Here is a tiny trained network, its code and every weight. The questions are about switching its units off for an input and a class, where a switched-off unit gives its printed mean instead of its output.

import numpy as np


def w(rows, s, z=0):
    codes = np.array(rows[::2]) - 128.0
    scale = np.full(codes.shape[1], s)
    scale[-1] = z or s
    return codes * scale


def f(y):
    return y / 2 * (1 + np.tanh(0.7978845608 * (y + 0.044715 * y**3)))


def log_softmax(a):
    a = a - a.max(-1, keepdims=True)
    return a - np.log(np.exp(a).sum(-1, keepdims=True))


def net(x, mask):
    res = np.array(x, float).reshape(1, 2) / 4 @ E
    y = f(res @ A[0][:, :-1].T + A[0][:, -1])
    res = res + np.where(mask, y, B[0][:, -1]) @ B[0][:, :-1]
    return log_softmax(res[-1] @ U[:, :-1].T + U[:, -1])


A, B = {}, {}
E = w([
[156,111,101,188,153,203,46],'x0',
[53,181,112,229,8,158,126],'x1',
],0.014)
A[0] = w([
[103,188,188,143,110,76,197,184],'n0',
[85,119,124,115,103,131,217,246],'n1',
[89,132,216,152,133,99,159,253],'n2',
[58,209,162,79,87,97,195,156],'n3',
[85,147,138,69,44,82,178,180],'n4',
[105,101,90,209,149,177,55,166],'n5',
[119,169,120,157,69,163,178,74],'n6',
[52,165,94,178,131,114,127,83],'n7',
[166,151,82,150,89,170,24,170],'n8',
[92,124,102,201,156,189,39,152],'n9',
[96,212,84,190,45,166,127,113],'n10',
[77,203,63,125,2,180,122,112],'n11',
],0.0079,0.0013)
B[0] = w([
[59,166,125,131,175,206,56,190],'n0',
[73,146,210,111,155,148,25,176],'n1',
[57,104,126,148,200,147,122,159],'n2',
[101,185,217,154,120,194,47,209],'n3',
[88,188,149,198,111,164,29,203],'n4',
[72,187,150,189,148,108,73,214],'n5',
[212,31,106,135,121,117,173,187],'n6',
[170,85,63,52,135,123,155,180],'n7',
[55,215,226,149,152,204,91,203],'n8',
[109,213,209,180,102,136,82,219],'n9',
[254,89,61,88,103,72,178,251],'n10',
[165,21,42,81,128,110,216,249],'n11',
],0.006,0.012)
U = w([
[50,210,175,164,122,153,106,249],'0',
[204,6,97,96,132,85,191,7],'1',
],0.014,0.0016)

Each question gives the input, the list of numbers given to net, and the class t.
The units are the neurons (one row each of A and B). Each row of codes is followed by its name. A weight is (code - 128) times the scale printed after its matrix; where a second scale follows, it is the last column's (A, B and U).
mask holds one flag per neuron, in row order. A switched-off neuron (its flag False) gives its mean, the last column of its row in B, instead of its output. The means were averaged over made-up inputs and are rounded, as every weight is.
A unit's drop is (log p(t) with every unit on - log p(t) with that unit switched off) / (log p(t) with every unit on - log p(t) with every unit switched off).
The circuit of an input: a set's keep is (log p(t) with only the set's units on - log p(t) with every unit switched off) / (log p(t) with every unit on - log p(t) with every unit switched off). Starting from all 12 units, units are removed one at a time, each time the one whose removal leaves the highest keep (on an exact tie, the one counted first), for as long as the keep stays at least 0.8.
units of the circuit, in order: the units of the circuit, biggest drop first
top k neurons: the k neurons with the biggest drops, biggest first
drop of u: that unit's drop, to one decimal
input [6,-6], class 0: units of the circuit, in order	[n11]
input [-4,-4], class 0: top 2 neurons	[n11, n10]
input [1,8], class 1: top 2 neurons	[n11, n10]
input [-4,-3], class 0: top 2 neurons	[n11, n10]
input [-5,6], class 1: top 3 neurons	[n11, n10, n6]
input [3,6], class 1: drop of n11	0.2
input [6,-5], class 0: drop of n11	0.1
input [7,-6], class 0: drop of n10	0.0
input [5,-4], class 0: top 2 neurons	[n11, n10]
input [-6,-6], class 0: drop of n11	0.5
